[[149 143 123 109]
 [151 149 103 115]
 [133 119 103 142]
 [119 114 139 123]
 [113 125 115 107]
 [114 123 126 140]
 [106 152 108 105]
 [115 126 152 117]
 [149 102 117 128]]
|
[[149 123]
 [151 103]
 [133 103]
 [119 139]
 [113 115]
 [114 126]
 [106 108]
 [115 152]
 [149 117]]

[[111 124]
 [101 120]
 [146 100]
 [131 143]
 [114 113]
 [139 109]
 [148 116]
 [149 108]
 [143 114]
 [144 121]
 [141 141]
 [106 136]]
|
[[111]
 [101]
 [146]
 [131]
 [114]
 [139]
 [148]
 [149]
 [143]
 [144]
 [141]
 [106]]

[[140 105 145 139 153 118 144 127 112 131 126]
 [104 109 129 139 118 131 122 111 155 139 140]]
|
[[140 145 153 144 112 126]
 [104 129 118 122 155 140]]

[[127 143 136 122 126 115 143]
 [108 126 136 117 123 124 135]
 [142 124 120 128 118 136 118]
 [120 123 130 136 149 137 115]
 [115 126 126 130 148 136 120]
 [145 137 147 117 112 119 142]
 [114 131 121 122 142 128 118]
 [119 115 110 121 149 121 103]
 [123 136 116 152 135 151 128]
 [120 155 141 118 112 121 145]]
|
[[127 136 126 143]
 [108 136 123 135]
 [142 120 118 118]
 [120 130 149 115]
 [115 126 148 120]
 [145 147 112 142]
 [114 121 142 118]
 [119 110 149 103]
 [123 116 135 128]
 [120 141 112 145]]

[[125 127 151 125 116 106 117 112 111 111 143]
 [125 128 152 125 123 103 117 131 106 109 138]
 [126 129 152 122 121 102 114 126 108 111 137]
 [124 126 144 121 128 100 117 127 105 109 135]
 [128 130 151 118 125 106 118 128 115 115 134]
 [128 129 156 127 119 109 119 118 107 111 144]]
|
[[125 151 116 117 111 143]
 [125 152 123 117 106 138]
 [126 152 121 114 108 137]
 [124 144 128 117 105 135]
 [128 151 125 118 115 134]
 [128 156 119 119 107 144]]

[[119 136 135 124 139 124 131 148 128 150 109]
 [113 137 138 146 104 132 122 115 130 127 140]]
|
[[119 135 139 131 128 109]
 [113 138 104 122 130 140]]

[[128 134 143 133 128 130]
 [128 129 133 116 128 128]
 [130 125 137 121 129 131]
 [128 128 123 139 129 127]
 [128 129 132 124 125 131]
 [126 130 126 116 128 129]
 [128 128 126 125 128 125]
 [125 122 124 121 132 132]
 [132 130 122  98 128 127]]
|
[[128 143 128]
 [128 133 128]
 [130 137 129]
 [128 123 129]
 [128 132 125]
 [126 126 128]
 [128 126 128]
 [125 124 132]
 [132 122 128]]

[[140 149 110 128 129 130 125 142 154 110 137]
 [131 141 126 136 139 128 126 156 149 104 130]
 [131 142 143 137 119 144 134 145 132 157 142]]
|
[[140 110 129 125 154 137]
 [131 126 139 126 149 130]
 [131 143 119 134 132 142]]
---
[[119 115 119 128 138 150 142 116 104 109 146 155 146 128 113 107]
 [124 114 114 122 132 139 139 150 141 130 109 102 101 118 138 153]
 [118 115 118 128 137 150 144 121 106 102 138 153 148 136 117 107]
 [120 114 111 113 119 127 127 134 144 148 150 142 135 121 120 105]
 [124 113 111 118 113 119 122 122 128 128 129 137 144 145 152 149]
 [123 114 114 118 130 136 135 149 144 137 118 106 100 106 126 146]]
|
[[119 115 119 128 138 150 142 116 104 109 146 155 146 128 113 107]
 [118 115 118 128 137 150 144 121 106 102 138 153 148 136 117 107]
 [124 113 111 118 113 119 122 122 128 128 129 137 144 145 152 149]]

[[155 140 140 121 123 126 118]
 [118 129 145 138 137 117 140]
 [150 154 154 108 136 131 110]
 [147 125 115 112 125 126 106]
 [128 126 129 127 130 123 127]]
|
[[155 140 140 121 123 126 118]
 [150 154 154 108 136 131 110]
 [128 126 129 127 130 123 127]]

[[121 123 128 152 114 139 126 135 136 120]
 [138 132 128 126 115 125 128 141 135 130]
 [132 133 129 139 127 128 126 139 130 132]
 [137 134 135 136 132 140 125 120 143 123]
 [120 125 128 129 113 127 116 122 129 128]
 [129 129 126 151 113 133 132 141 133 125]
 [134 136 129 123 115 119 125 141 117 137]
 [129 133 131 123 127 130 119 111 129 134]]
|
[[121 123 128 152 114 139 126 135 136 120]
 [132 133 129 139 127 128 126 139 130 132]
 [120 125 128 129 113 127 116 122 129 128]
 [134 136 129 123 115 119 125 141 117 137]]

[[133 122 121 138 123 120 154 141 110 132 117 118 112 144 121 118]
 [124 132 128 132 130 129 125 135 128 129 129 126 126 119 135 134]
 [126 133 122 125 132 115 123 133 137 124 122 128 129 114 140 136]
 [147 126 138 120 124 131 154 110 113 134 129 121 124 143 119 109]
 [124 127 121 136 134 120 127 142 132 124 116 127 117 127 133 134]
 [135 122 126 134 121 127 149 133 111 132 129 119 116 139 121 120]]
|
[[133 122 121 138 123 120 154 141 110 132 117 118 112 144 121 118]
 [126 133 122 125 132 115 123 133 137 124 122 128 129 114 140 136]
 [124 127 121 136 134 120 127 142 132 124 116 127 117 127 133 134]]

[[114 127 125 137]
 [115 128 127 124]
 [124 127 126 101]]
|
[[114 127 125 137]
 [124 127 126 101]]

[[110 125 125 147]
 [114 146 121 148]
 [129 140 126 138]
 [132 137 126 118]
 [136 105 134 113]
 [124 115 138 143]
 [131 119 137 133]
 [130 134 124 125]
 [112 114 133 151]]
|
[[110 125 125 147]
 [129 140 126 138]
 [136 105 134 113]
 [131 119 137 133]
 [112 114 133 151]]
---
[[128 128 128 128]
 [125 111 143 157]
 [136 141 130 119]
 [135 139 130 120]
 [134 136 130 123]
 [121 128 112 112]
 [136 141 131 119]
 [126 116 137 147]
 [124 110 141 156]
 [123 128 117 118]]
|
[[128 125 136 135 134 121 136 126 124 123]
 [128 111 141 139 136 128 141 116 110 128]
 [128 143 130 130 130 112 131 137 141 117]
 [128 157 119 120 123 112 119 147 156 118]]

[[102 125]
 [126 108]
 [135 142]
 [143 135]
 [113 134]
 [136 118]
 [148 137]
 [108 127]
 [128 145]
 [118 133]
 [158 131]
 [124 146]]
|
[[102 126 135 143 113 136 148 108 128 118 158 124]
 [125 108 142 135 134 118 137 127 145 133 131 146]]

[[137 153 123 138 110 144 124 118 120 125 130 119]
 [131 128 127 128 124 128 130 128 128 129 126 128]
 [117 122 132 142 128 134 140 126 130 130 135 134]
 [124 136 119 132 131 118 122 112 136 140 126 132]
 [128 123 148 130 112 114 121 119 126 111 146 129]
 [117 124 126 125 130 129 126 126 127 124 131 127]
 [129 128 129 134 128 129 131 126 129 128 128 124]]
|
[[137 131 117 124 128 117 129]
 [153 128 122 136 123 124 128]
 [123 127 132 119 148 126 129]
 [138 128 142 132 130 125 134]
 [110 124 128 131 112 130 128]
 [144 128 134 118 114 129 129]
 [124 130 140 122 121 126 131]
 [118 128 126 112 119 126 126]
 [120 128 130 136 126 127 129]
 [125 129 130 140 111 124 128]
 [130 126 135 126 146 131 128]
 [119 128 134 132 129 127 124]]

[[126 132 134 138 138 129 142 128 105]
 [120 136 115 121 136 130 126 147 139]
 [124 116 136 125 118 122 123 131 106]
 [112 148 118 129 113 125 136 117 132]
 [135 140 131 145 111 115 119 130 128]]
|
[[126 120 124 112 135]
 [132 136 116 148 140]
 [134 115 136 118 131]
 [138 121 125 129 145]
 [138 136 118 113 111]
 [129 130 122 125 115]
 [142 126 123 136 119]
 [128 147 131 117 130]
 [105 139 106 132 128]]

[[123 111 134 157 101 145 148 155 128 140 111 153 142]
 [121 114 134 145 132 133 140 156 119 139 114 140 126]]
|
[[123 121]
 [111 114]
 [134 134]
 [157 145]
 [101 132]
 [145 133]
 [148 140]
 [155 156]
 [128 119]
 [140 139]
 [111 114]
 [153 140]
 [142 126]]

[[132 123 112 129 142 133 139 122 129 118 128]
 [136 121 120 120 130 132 156 125 119 130 129]]
|
[[132 136]
 [123 121]
 [112 120]
 [129 120]
 [142 130]
 [133 132]
 [139 156]
 [122 125]
 [129 119]
 [118 130]
 [128 129]]

[[130 135 116 124 137 137 128 136 135 119 115 122 122 117 116]
 [144 120 129 124 108 110 122 114 114 142 109 125 115 117 139]
 [109 121 129 127 127 143 111 118 110 113 116 110 117 117 116]
 [108 129 130 130 143 133 130 137 129 107 145 114 142 125 111]
 [109 120 128 125 125 140 111 117 110 116 118 112 118 119 119]
 [123 124 129 134 129 136 126 122 119 119 120 115 124 121 120]]
|
[[130 144 109 108 109 123]
 [135 120 121 129 120 124]
 [116 129 129 130 128 129]
 [124 124 127 130 125 134]
 [137 108 127 143 125 129]
 [137 110 143 133 140 136]
 [128 122 111 130 111 126]
 [136 114 118 137 117 122]
 [135 114 110 129 110 119]
 [119 142 113 107 116 119]
 [115 109 116 145 118 120]
 [122 125 110 114 112 115]
 [122 115 117 142 118 124]
 [117 117 117 125 119 121]
 [116 139 116 111 119 120]]
